Each row has a name. Each piece below is followed by the name of the row it came from, unless a question asks for something else. Each question is about the rows just above it.

Columns, left to right: T E Q C K J
(50): 313	-348	-47	774	-298	24
(84): 263	-348	-47	774	-298	24
(164): 207	-352	-6	707	-399	-314
(198): 150	-353	38	627	-486	68
(140): 30	-330	117	437	-622	-139
(81): 397	-279	-174	871	55	4
(109): -136	-246	204	104	-708	249
(159): 92	-345	77	538	-564	104
(172): 360	-306	-135	858	-68	-135
(30): -83	-280	179	218	-700	-47
(105): -26	-309	150	330	-670	-131
Which column holds 68	-139	4	249	104	-135	-47 top down? -> J
263	-348	-47	774	-298 is in which row? -> (84)

Columns, left to right: L R N D G U W Y P
(9): -307	819	-25	-434	-130	208	-355	-208	113
(19): -307	819	-25	-434	-130	208	-402	126	152
(54): -307	819	-25	-434	-130	208	713	113	-208
Which column holds -208	126 top down? -> Y
find: -307	819	-25	-434	-130	208	713	113	-208 -> (54)
find: -307	819	-25	-434	-130	208	-402	126	152 -> (19)
Which row holds 113	-208? -> (54)

Columns, left to right: Z A X M F V S B H
(129): -275	-91	-247	39	169	-325	26	69	-195
(121): -286	-124	-268	-20	170	-422	67	108	-186
(191): -182	-364	-175	-12	247	515	-458	-390	200
(69): -271	-178	-135	231	298	353	-454	-370	76
(104): -228	-46	-176	197	183	80	-166	-83	-136
(38): -272	-66	-335	82	22	-65	104	48	-139
(75): -264	-58	-463	35	-2	-113	199	66	-49
(130): -331	51	-60	322	315	-339	-131	-46	-347
(201): -596	494	-256	449	945	76	215	156	-708
(3): -272	-66	-335	82	22	-65	104	48	157
(115): -231	-50	-158	82	181	-89	-130	4	-179
find: -158	82 -> (115)
find: -272	-66	-335	82	22	-65	104	48	-139 -> (38)

Columns, left to right: Kur sivu Voko demer mubep
(151): 286	186	168	128	259
(85): 360	129	419	600	162
(20): -57	186	115	150	148
(62): 630	290	381	682	433
(122): -109	74	-180	-190	94
(49): -16	-315	-236	-58	-222
(147): 198	298	810	803	128
(165): -452	-110	-133	-648	-161
find: -58	-222 -> (49)
Which row holds -315	-236	-58? -> (49)
Which column holds 129	186 top down? -> sivu
Which row holds -180	-190	94? -> (122)
find: -236	-58	-222 -> (49)
115	381 is in which column, read top down? -> Voko

Columns, left to right: bigik miri siret pobog bama
(37): 63	4	54	-72	11
(11): -78	-20	-69	63	-3
(161): 795	238	626	-782	53
(131): -234	155	-120	-201	21
(113): 4	54	-71	199	-20
(77): -434	-89	-321	407	-52
(57): 322	-271	181	307	-38
Which column holds this, read top down? -20	-52 -> bama
21	-20	-52 is in which column, read top down? -> bama
-78	795 is in which column, read top down? -> bigik
Which column holds 4	-20	238	155	54	-89 top down? -> miri
find: 4	54	-72 -> (37)

Columns, left to right: noz rivo sapi lenan
(94): -45	-96	187	-96
(12): -47	-135	197	58
(73): 77	-571	36	32
(64): 53	-339	4	-193
(29): -9	197	-135	-187
(68): 52	-834	240	-289
(55): 197	-135	-47	118
find: -135	197 -> (12)
find: -47	-135	197 -> (12)
Which column holds this, read top down? -45	-47	77	53	-9	52 -> noz
Which row holds -45	-96	187? -> (94)
Where do -135	197	58 appear? -> (12)

Columns, left to right: vire didef mez tugo zerub vuza gida gasor
(22): 264	732	-201	180	-436	200	-345	676
(125): -516	123	-245	264	735	-201	-7	-293
(127): 289	-155	-215	261	680	-197	121	539
(208): -516	123	-245	264	735	-201	-7	114
(48): 440	-597	-59	355	-466	30	238	289
(162): 473	-322	500	-50	-32	352	-290	583
(169): 256	762	239	-194	-71	26	-484	197
(4): 283	162	264	-245	-176	-469	88	-343
(145): 304	-152	135	130	109	-359	382	-803
(89): -199	-222	197	662	-351	486	-152	-14
(209): -622	-420	10	428	180	142	427	-417
The row with -516	123	-245	264	735	-201	-7	-293 is -> (125)
find: 732	-201	180	-436	200	-345 -> (22)
find: 264	-245	-176	-469	88 -> (4)
Which column holds this, read top down? -7	238	-290	-484	88	382	-152 -> gida

Columns, left to right: litam vego Mup zinu fugus repi
(108): 419	123	315	241	162	106
(152): 126	606	-68	608	-303	962
(8): 218	348	-3	463	511	-12
(14): -414	-202	-411	-324	-368	131
(43): 3	121	81	106	145	-57
(13): -260	-644	371	-859	-430	191
(40): -297	-690	160	-867	441	338
(135): -32	174	49	19	962	-303
find: 962	-303 -> (135)
Where do -32	174	49	19	962 appear? -> (135)
241	608	463 is in which column, read top down? -> zinu
962	-12 is in which column, read top down? -> repi
find: -324	-368 -> (14)
Which column holds this, read top down? 511	-368	145 -> fugus

Columns, left to right: deku tekab semud busep zafaf kibu nak fugud Lotup
(166): -155	-106	0	-88	-135	104	-15	87	189
(117): -230	-207	101	-306	-319	-636	69	-99	0
(27): 479	0	-59	-98	-230	-207	101	-308	-319
(15): -157	479	0	-59	-98	-228	-207	101	-100
(21): -58	966	-166	-124	286	-636	69	-99	-568
(92): 129	216	0	191	-202	-208	-81	106	-264
(42): 12	384	80	96	-108	306	92	-241	372
find: 479	0	-59	-98	-228	-207	101 -> (15)
Which column holds 479	-157 top down? -> deku
-135	104	-15 is in which row? -> (166)
find: 479	0	-59	-98	-228 -> (15)
find: -230	-207	101	-308	-319 -> (27)
find: -228	-207	101	-100 -> (15)

Columns, left to right: gaf gader dilo Peg
(63): -16	-125	492	726
(106): 765	-380	-105	-779
(88): 231	74	936	-427
(155): -720	360	-952	-151
(86): 360	-720	-430	-49
(52): 802	415	-24	-818
Which column holds 492	-105	936 top down? -> dilo
726	-779	-427	-151 is in which column, read top down? -> Peg
find: -720	360 -> (155)
find: -380	-105 -> (106)

Columns, left to right: nulun muz tago Soli vofi rotik
(110): 102	165	7	127	82	35
(67): -165	112	384	165	-863	82
(46): 102	127	7	165	82	-863
(35): 102	127	7	-493	123	807
find: 112	384 -> (67)
Which row holds 165	-863	82? -> (67)
127	7	165	82 is in which row? -> (46)
127	165	165 is in which column, read top down? -> Soli

Columns, left to right: fep veber lobu vog gur kif
(23): 47	337	-691	272	246	-456
(100): 47	337	-691	272	246	146
(5): -56	151	847	-374	-257	-838
(26): -56	151	847	-374	-190	224
(95): -62	-779	-550	195	63	-283
(2): 402	-535	-642	-9	787	173
(102): 70	-289	81	-33	335	621
(171): -62	-779	-550	195	63	460
Which column holds 337	151 top down? -> veber
Which column holds 337	151	151	-779 top down? -> veber

Columns, left to right: Dav Fanit lefel kep pof rotu loni kuzaz daz mif
(66): -345	-586	448	382	-706	598	371	470	-610	598
(71): -479	0	481	247	-345	-272	614	725	164	248
(34): 778	217	207	-187	671	-494	-476	-162	-576	465
-610	164 is in which column, read top down? -> daz
find: -586	448	382	-706	598	371	470	-610 -> (66)

Columns, left to right: mik Ponel Dugit mol rori Pilo nefe Fisu
(91): -134	449	-452	-400	-498	-602	-483	-146
(96): 155	-652	-20	-667	-622	-113	-640	142
(90): 767	61	24	66	660	-83	-582	-54
(78): 413	435	-41	-151	73	-494	-684	782
Which column holds this, read top down? -113	-83 -> Pilo
-652	61	435 is in which column, read top down? -> Ponel

Columns, left to right: dasi Mon Totu famel pel bap latop zitev
(120): -7	8	-179	-331	-78	264	-199	-234
(76): -256	97	393	426	157	217	-134	77
(45): -7	8	-179	-331	-78	-179	-199	-376
(36): -7	8	-179	-331	-78	-179	-199	-234
(44): -256	97	393	426	157	217	-134	-213
Which column holds -199	-134	-199 top down? -> latop
find: -179	-331	-78	264	-199	-234 -> (120)
Where do -256	97	393	426	157	217	-134	-213 appear? -> (44)

Columns, left to right: Sudo kazu biv Tubu ziri
(47): 130	241	490	53	-533
(31): -378	128	241	490	-5
(6): 419	-777	183	205	812
(51): 52	-533	-182	300	-660
find: 128	241	490 -> (31)
find: 419	-777	183	205 -> (6)
53	-533 is in which row? -> (47)
-378	419 is in which column, read top down? -> Sudo
241	183	-182 is in which column, read top down? -> biv
find: 205	812 -> (6)
Which column holds -533	-5	812 top down? -> ziri

Columns, left to right: vala ras Tadiv lef pugi
(153): 445	-270	-341	67	188
(58): 136	238	-920	-257	-611
(25): 238	-225	-638	-562	567
(189): 13	262	313	671	198
(158): 398	51	48	722	348
(59): -924	127	-254	130	743
(103): 566	-51	0	745	61
(133): -924	127	-254	130	-743
(99): 542	-660	-434	577	-192
(177): -320	443	353	-281	183
(60): -658	-425	446	-270	-341
(176): 17	-517	856	-774	-245
Which column holds this, read top down? -425	-517 -> ras
Which column holds this, read top down? -920	-638	313	48	-254	0 -> Tadiv
-281	-270 is in which column, read top down? -> lef
136	238	13	398	-924	566	-924	542	-320	-658 is in which column, read top down? -> vala
Which column holds this, read top down? 238	13	398 -> vala
Which row holds 13	262	313? -> (189)
find: 446	-270	-341 -> (60)

